Each row has a class, written after it.
1	3	8	4	-12	-22	-35	30	15	-17	16	14	38	-20	5	16	-1	44	-2	-14	68	49	12	28	-3	-24	-22	-2	-36	43	50	-27	18	-32	-26 -> lizud
5	71	33	13	3	-9	32	13	-23	-14	25	0	4	1	-34	7	12	13	29	79	50	-14	9	23	-17	-19	-17	-27	-45	-13	25	-19	17	-50	8 -> givap
40	46	-28	-4	-8	12	-34	26	16	-5	-9	1	-28	35	-24	-5	-12	33	8	64	-10	11	16	-28	-64	-16	36	24	44	38	-13	-26	-22	41	-93 -> pulop
23	-6	-15	-31	52	21	22	11	5	30	-13	-3	-40	-5	37	-10	-24	35	0	-25	11	-30	13	20	7	50	3	-29	42	-18	6	25	-3	95	-11 -> libut
18	3	-11	0	11	-18	-17	13	11	-16	-4	-18	-16	-5	-11	-5	39	27	-19	0	11	-19	23	-3	-3	4	13	15	-7	8	0	-32	13	2	-32 -> sokin
38	-6	44	1	29	59	-31	12	-33	1	0	-24	15	-7	20	9	-8	41	1	77	-41	-71	14	16	-12	-5	16	14	20	-48	-40	-4	8	13	-43 -> rofi
-17	9	-5	8	76	34	39	35	-34	-49	21	-35	9	-37	47	-48	-54	75	16	31	10	-4	33	-9	-41	21	50	-2	-11	-32	9	-14	-18	7	-53 -> Rafar
18	-9	72	-28	17	-17	21	-12	-14	-6	36	-21	0	-15	23	22	-47	58	22	-6	62	-5	2	-3	-22	16	10	-30	-7	-55	-10	-25	1	-70	24 -> gad
-2	8	-45	-12	4	5	-29	-22	-28	-2	-19	-20	-1	9	-31	38	54	-40	-24	-27	-19	15	-4	-1	29	-14	21	19	-14	-15	0	-64	-6	-4	8 -> rofi
34	31	26	-43	13	17	-2	14	-58	-39	1	-32	-27	-8	15	26	-24	60	12	-3	21	-1	-7	-6	-6	-6	-25	-2	-48	13	-6	-76	25	-33	-25 -> libut
40	35	-22	25	-13	-10	20	-24	6	-6	20	-3	-13	16	-13	-20	-29	-3	-5	11	2	-33	-3	-45	-37	-1	3	0	-41	-4	1	-2	-15	-22	-54 -> pulop
-19	4	-17	-11	-4	7	-11	9	-27	-49	22	-20	18	-12	-52	27	18	17	0	21	-48	0	19	-30	-15	-21	27	8	-6	6	-27	-50	-35	-5	-33 -> fuli
4	8	6	-6	-47	50	-12	16	-30	-25	-26	-7	9	4	-10	-2	14	21	-21	18	16	24	28	-12	10	-3	-9	-4	8	-24	-26	3	22	-39	-9 -> gad
-30	-3	-59	-10	29	-35	-6	10	12	5	-29	-7	1	-8	-41	2	10	-40	-12	-9	3	12	16	52	13	8	22	-18	28	-15	-19	-42	20	25	-14 -> gad
-14	-1	-12	-14	-1	31	-7	-6	11	-3	-9	1	-10	22	11	-18	-23	-1	17	51	-19	37	22	-8	12	-7	-5	23	32	13	-22	-17	26	2	-46 -> gad
20	-39	31	23	39	-9	-30	11	21	-3	26	-30	0	-16	18	-15	-64	-16	-8	-30	-25	-15	10	-62	12	12	46	27	19	-65	-14	-7	1	4	-30 -> toka
-13	5	-18	3	10	13	3	38	31	-25	18	1	9	-9	46	-44	-44	44	-3	45	-9	7	37	-5	12	2	10	9	-10	-2	11	0	-1	30	-25 -> gad
7	35	27	49	-57	-49	20	16	-22	-36	33	-6	-4	17	4	4	16	5	-49	14	30	-27	28	-20	6	-15	12	1	39	-53	-19	-36	-29	-64	-15 -> mazal
-21	22	-26	-23	-10	-11	-8	17	18	-4	24	22	-9	-9	-14	9	-28	45	27	13	-35	38	2	-16	-39	-13	-36	3	-21	114	25	16	-36	55	-27 -> libut
-31	35	8	-7	-45	17	0	-7	8	43	20	-15	30	-1	9	43	24	-19	1	27	24	-25	22	28	26	-41	-33	-10	31	28	31	31	2	-29	24 -> vefet
35	13	9	23	-22	6	12	-26	4	-2	-26	7	-8	1	-5	-21	-40	-35	-1	9	36	-10	-3	-16	4	-14	-30	-29	2	-52	-33	36	25	-56	9 -> binu
5	17	27	-36	-4	-11	23	-13	-3	6	5	-17	35	5	-30	15	5	4	10	-28	13	11	-11	-4	-16	-23	-12	-9	22	24	18	-26	5	-44	-20 -> pulop
51	-22	31	-9	-13	-23	11	30	0	-27	18	-13	-5	13	-10	-21	12	-1	15	45	-7	-3	-6	-19	4	-15	-21	33	-49	19	-28	-51	30	-51	-33 -> lizud
8	19	-56	18	24	57	8	-14	-3	-63	-31	5	-29	-12	7	-18	11	24	-34	18	10	32	30	-32	10	9	53	-24	27	-68	-16	-61	-27	21	-59 -> Rafar
-22	39	-14	6	65	70	27	-57	62	3	-21	-6	34	-62	-30	-17	8	-18	60	53	14	-15	-3	8	-46	-19	42	-44	42	7	22	1	7	-12	-46 -> toka
16	27	-27	13	-44	-3	39	56	-7	-51	24	12	11	14	-9	-39	-8	21	-36	33	-13	30	28	-16	15	0	42	-5	30	-2	-31	-66	-40	2	-81 -> pulop
10	9	2	28	21	14	15	20	-38	-31	14	-19	3	-1	27	-7	-20	-1	-8	23	-2	-18	12	7	29	11	-9	-18	43	-56	-34	-6	14	1	-5 -> binu
17	6	18	-32	2	-21	31	44	-33	33	31	-10	6	27	-2	14	-18	-15	31	81	-17	26	-19	38	6	-45	-25	-33	26	23	-2	-10	-16	38	-32 -> rofi
27	-6	9	17	-17	18	-6	40	-76	-31	-8	-14	-16	-20	6	12	57	30	-6	19	6	25	-22	1	5	-6	31	31	-37	34	-34	-55	-10	-27	-6 -> sokin
-24	30	22	-15	9	-46	21	28	-29	-11	26	-3	7	27	-12	19	-39	2	32	-1	13	17	-20	7	-9	-24	11	-16	9	0	0	-37	-4	7	-30 -> givap
-14	8	-45	5	47	67	-11	-23	-3	-12	-15	-27	13	-34	7	-3	-28	12	30	-1	-32	7	-15	3	-24	6	5	9	-21	23	12	-3	1	8	17 -> givap
-19	14	-25	-24	-66	-73	1	-7	10	25	13	5	-39	65	-4	22	15	-6	-34	-43	24	24	27	8	34	7	-29	-10	38	9	-6	-20	-8	21	-1 -> sokin
34	9	-18	-7	19	26	16	27	-30	-16	-12	-13	11	-24	-17	-24	-27	30	38	79	1	24	-25	32	-37	-14	-8	-13	-35	18	-23	-32	3	-30	7 -> pulop
-11	9	0	-32	-8	-44	29	-10	-7	8	4	45	-14	27	-43	13	-15	-20	-10	-31	-3	-6	21	-16	39	-17	-16	5	25	9	-9	-51	-27	35	-56 -> mazal
26	7	33	-1	-3	23	34	29	-23	4	-24	-2	10	-9	35	-32	-1	16	-24	32	-3	-39	8	42	5	25	-8	-33	0	-54	-9	50	-4	19	67 -> Rafar
2	-18	17	-2	34	-25	11	-10	-17	-22	16	-37	-44	-20	11	-23	-61	37	32	5	21	18	3	-40	-34	5	5	7	-6	-32	-29	-19	-9	-67	52 -> fuli
9	9	19	-13	8	-66	-1	17	-32	-11	35	2	-24	52	-43	4	22	-20	-31	-34	21	8	32	-18	45	17	6	46	-23	-26	-1	-91	28	-26	-43 -> vefet
42	13	10	29	56	3	16	7	-79	-35	-27	-5	-19	-25	-40	4	9	-43	17	26	29	-11	-16	-16	-4	-6	49	-8	-4	-75	-51	-48	14	-42	-18 -> Rafar
19	-48	44	14	10	-74	-21	-4	19	19	67	-6	-3	38	10	16	-4	-23	-1	9	21	-31	0	-29	31	-18	-18	20	-26	-36	25	13	22	-3	-14 -> fuli
-20	17	-32	-11	-9	24	-13	43	13	-19	-23	-4	-10	-17	-15	18	9	1	7	12	-4	-3	8	-14	18	-20	26	-9	6	5	-8	-2	-13	37	10 -> givap
1	30	15	-12	-10	-32	-9	20	-10	7	18	9	7	4	-7	12	-9	39	20	19	29	-19	9	12	-40	-19	-16	25	-23	51	28	-1	-24	-8	24 -> mazal
-10	-12	39	7	56	9	3	0	-21	-1	12	-44	-43	4	24	-4	-72	16	45	41	7	7	0	-28	-21	-10	30	34	24	-23	-32	-41	32	-40	-83 -> givap
12	41	3	-12	38	-83	47	26	-17	29	19	3	3	11	-37	1	-12	-50	-1	-7	-17	-4	-16	14	7	-26	12	-1	2	25	24	-53	-17	38	-48 -> pulop
-4	14	44	-9	-7	17	13	15	-50	-17	1	-1	-15	-2	46	-37	-42	61	8	33	-3	-2	17	-4	5	9	-1	33	-54	-25	-15	-7	-11	-31	66 -> fuli
7	-6	66	4	27	-20	-32	-20	42	-12	43	1	11	-1	-10	6	-18	23	22	18	-20	3	-5	-29	-29	2	12	22	-6	3	11	-34	3	-17	-19 -> toka
21	9	45	34	-26	24	10	-10	-14	-39	53	7	32	-34	1	5	-6	47	0	4	38	-8	17	-38	-14	7	-34	-25	1	-5	1	28	-4	-78	15 -> gad
10	55	-36	-6	-34	0	13	4	36	-53	13	-1	-10	21	-15	-18	42	27	-17	13	-40	-34	27	-61	-17	7	3	-4	6	-3	0	6	-33	27	7 -> libut
62	-32	37	27	-27	-25	-13	34	3	-14	35	-3	7	-18	24	17	-24	-1	-15	8	35	-27	-19	0	19	-11	-27	-14	-9	-8	-6	10	6	-33	19 -> mazal
14	1	25	-32	-28	-58	53	18	15	17	33	28	-26	40	5	-2	-19	9	-19	-14	12	7	0	-5	42	1	-38	-35	27	8	3	-21	-17	37	-26 -> pulop
5	-45	13	6	-18	-15	-22	58	-31	7	4	-31	-33	-7	26	-14	-11	39	-12	-3	5	47	-22	24	-47	21	-28	11	-37	81	6	46	9	11	24 -> fuli
-14	31	7	-3	1	5	23	16	-97	-20	7	-14	-9	39	-7	18	62	36	12	53	16	6	-21	36	-20	12	-28	-18	-59	-17	1	-17	18	5	25 -> gad
-8	-33	-1	-8	44	-9	28	8	6	-5	33	0	-15	5	17	-19	-52	11	46	-2	8	32	-12	-41	23	1	1	8	-1	-19	3	-9	-12	10	21 -> givap
-22	-5	0	-14	22	-10	-21	-4	-57	-3	34	-17	12	19	5	33	-4	37	33	-17	-22	7	-9	26	-24	33	-34	36	-51	42	3	-23	13	6	17 -> lizud
33	29	22	5	-40	-1	1	-10	-27	-13	-1	9	-9	23	12	11	-15	-7	-25	-43	22	-6	2	-16	8	-9	-21	-2	57	9	-27	-25	-3	-23	-34 -> binu
6	23	-16	37	39	41	-27	-13	32	-60	44	13	13	-19	-13	-10	-27	56	15	10	-4	-29	37	-95	-18	-11	20	24	-6	-18	25	-7	-22	8	-69 -> givap
-33	-21	16	18	-24	3	-15	-2	-40	-4	37	-17	13	16	29	20	-6	52	2	-22	37	20	-7	10	-14	3	-18	24	-33	15	18	-12	-2	-48	4 -> givap
16	0	15	37	36	-14	-16	46	-11	-74	57	-2	23	-22	-13	-24	7	48	18	43	9	7	9	-13	-23	8	-45	16	-45	46	11	-3	33	-31	-9 -> binu
-18	-20	11	14	-67	0	-20	-47	34	-36	23	24	16	34	-2	-7	22	-3	-25	-46	27	6	5	-49	35	6	-11	14	-47	-24	1	-33	21	-61	-26 -> toka
7	66	-6	42	33	-35	-3	17	-7	-20	47	0	-7	14	-14	6	-40	-29	17	23	-25	-41	-1	-7	-17	11	14	8	-17	8	9	-9	10	32	-35 -> givap
27	-36	49	2	35	-11	-21	6	-9	-4	11	-2	-11	-12	-4	-7	-19	4	2	22	-9	12	4	7	9	3	15	34	6	0	-23	-45	22	-19	-24 -> fuli
-2	-24	-6	-14	-15	-4	7	-19	37	24	-28	6	8	-6	-21	15	0	-25	-12	-21	3	-20	0	-8	1	-15	19	-19	34	-31	-9	30	-26	13	-3 -> mazal
15	-3	-13	-1	-4	38	-12	32	-22	20	-58	-48	-33	-9	22	-20	10	-1	-13	18	-5	57	-31	24	-25	4	6	-15	-4	-5	6	7	0	22	54 -> toka
-7	7	-18	-18	-10	15	-14	-21	17	15	-21	-29	-25	40	-6	13	32	-44	-3	34	17	-25	13	27	35	-2	8	-6	32	-40	-22	-62	48	-2	-40 -> toka
16	-19	-41	-28	-28	57	-24	2	33	-20	-44	-11	31	-10	-35	-4	47	-16	-26	-32	28	-8	15	13	33	2	2	-34	22	-26	-9	-32	31	-4	-12 -> toka
-20	15	-37	-1	-33	50	-2	3	-14	-5	-55	-24	-7	1	15	-13	16	-9	-10	65	-14	34	8	45	-23	-9	26	4	14	8	-31	-12	-4	-20	7 -> Rafar
-8	2	17	28	-10	-28	-17	3	-45	-19	34	24	-12	22	-6	-3	-42	12	1	29	16	13	10	1	12	2	-19	11	-63	-18	-12	-14	20	-17	-31 -> fuli
11	38	-15	5	32	-20	22	15	-43	-13	6	44	-2	32	1	-12	-71	-58	17	-8	3	19	-20	29	18	18	3	-29	-8	10	-9	-10	34	68	-87 -> Rafar
-2	34	-28	6	-26	-10	28	6	-21	36	-12	-11	8	-13	17	-5	-18	-5	-10	-6	31	-25	6	36	-14	-5	-21	-43	13	-16	7	46	-27	2	68 -> gad
0	-27	-33	-32	61	-78	11	23	-16	7	23	17	-36	42	-41	-2	-21	-37	52	-4	17	24	-3	-18	41	-4	-18	11	24	-8	-17	-42	28	52	-35 -> libut
26	8	-21	-17	1	-55	6	-36	15	1	15	5	-5	38	-43	16	3	-12	10	-46	37	2	-4	-18	-28	-8	-16	-15	6	-4	5	-47	-1	-13	-56 -> lizud
9	-12	-19	-20	0	-6	29	-36	1	21	9	1	-4	20	15	8	-91	-18	14	-40	6	-31	-10	5	10	11	18	-28	75	-27	-60	-36	-6	5	-84 -> pulop
-11	31	-12	-21	-47	0	7	-22	0	16	-8	9	-26	22	-11	20	30	3	-9	14	32	19	-2	22	-9	-14	-22	-25	-38	39	14	-14	-1	-17	-22 -> rofi
50	12	59	44	7	-22	13	23	-22	-18	18	2	-10	-14	60	-40	-44	11	3	20	45	-2	-19	14	-28	-3	-16	7	20	27	-3	-1	22	-56	-5 -> Rafar
7	16	53	20	30	-40	25	1	-30	-13	36	14	28	-15	-16	3	-4	11	25	25	-6	18	-10	-23	8	-45	8	3	22	-6	-1	-34	-18	-21	-42 -> sokin
11	6	-12	-6	-14	40	15	-8	14	11	-8	24	1	4	20	-33	-55	-9	-11	-2	-11	26	11	10	19	8	24	10	23	15	-21	-26	-6	7	-64 -> vefet
-16	36	5	-21	23	-63	38	11	20	11	-32	-2	-14	-5	-41	-10	33	-16	-9	19	-12	15	6	43	10	-16	-2	-44	38	-11	-1	-26	5	30	5 -> sokin
-6	-4	23	26	36	-25	8	-5	-53	9	39	-26	-22	25	-1	4	18	14	-13	41	25	-4	31	10	7	15	5	10	-4	-67	10	-26	9	-12	-18 -> fuli
10	-3	-4	22	0	44	-28	5	-16	-36	2	-54	-20	-15	17	10	21	27	15	23	42	9	-10	-41	-35	-10	48	7	1	-24	-14	-43	3	-57	-22 -> toka
-4	48	-12	23	-11	71	16	11	-5	-4	-42	24	2	-22	33	-41	-2	8	-27	16	-28	34	5	14	-7	5	-4	5	-19	63	25	41	-9	45	-30 -> binu
-44	-17	-10	-29	13	5	-29	-24	7	-24	-14	-20	37	8	-8	22	-29	10	14	-20	-20	18	-4	19	-12	-8	9	1	4	-20	-27	-26	18	-17	-22 -> binu
25	-23	5	5	20	4	-4	3	-1	-27	-8	-7	-9	-29	25	-21	-68	37	27	-18	-6	11	-4	-67	-25	-14	48	30	1	-40	-44	-30	-41	-30	-10 -> lizud
-4	18	-5	-22	-6	-51	-2	65	18	3	0	25	-36	19	-14	3	0	5	-15	7	-14	-7	16	2	28	-25	9	19	13	49	3	-55	-25	78	-39 -> givap
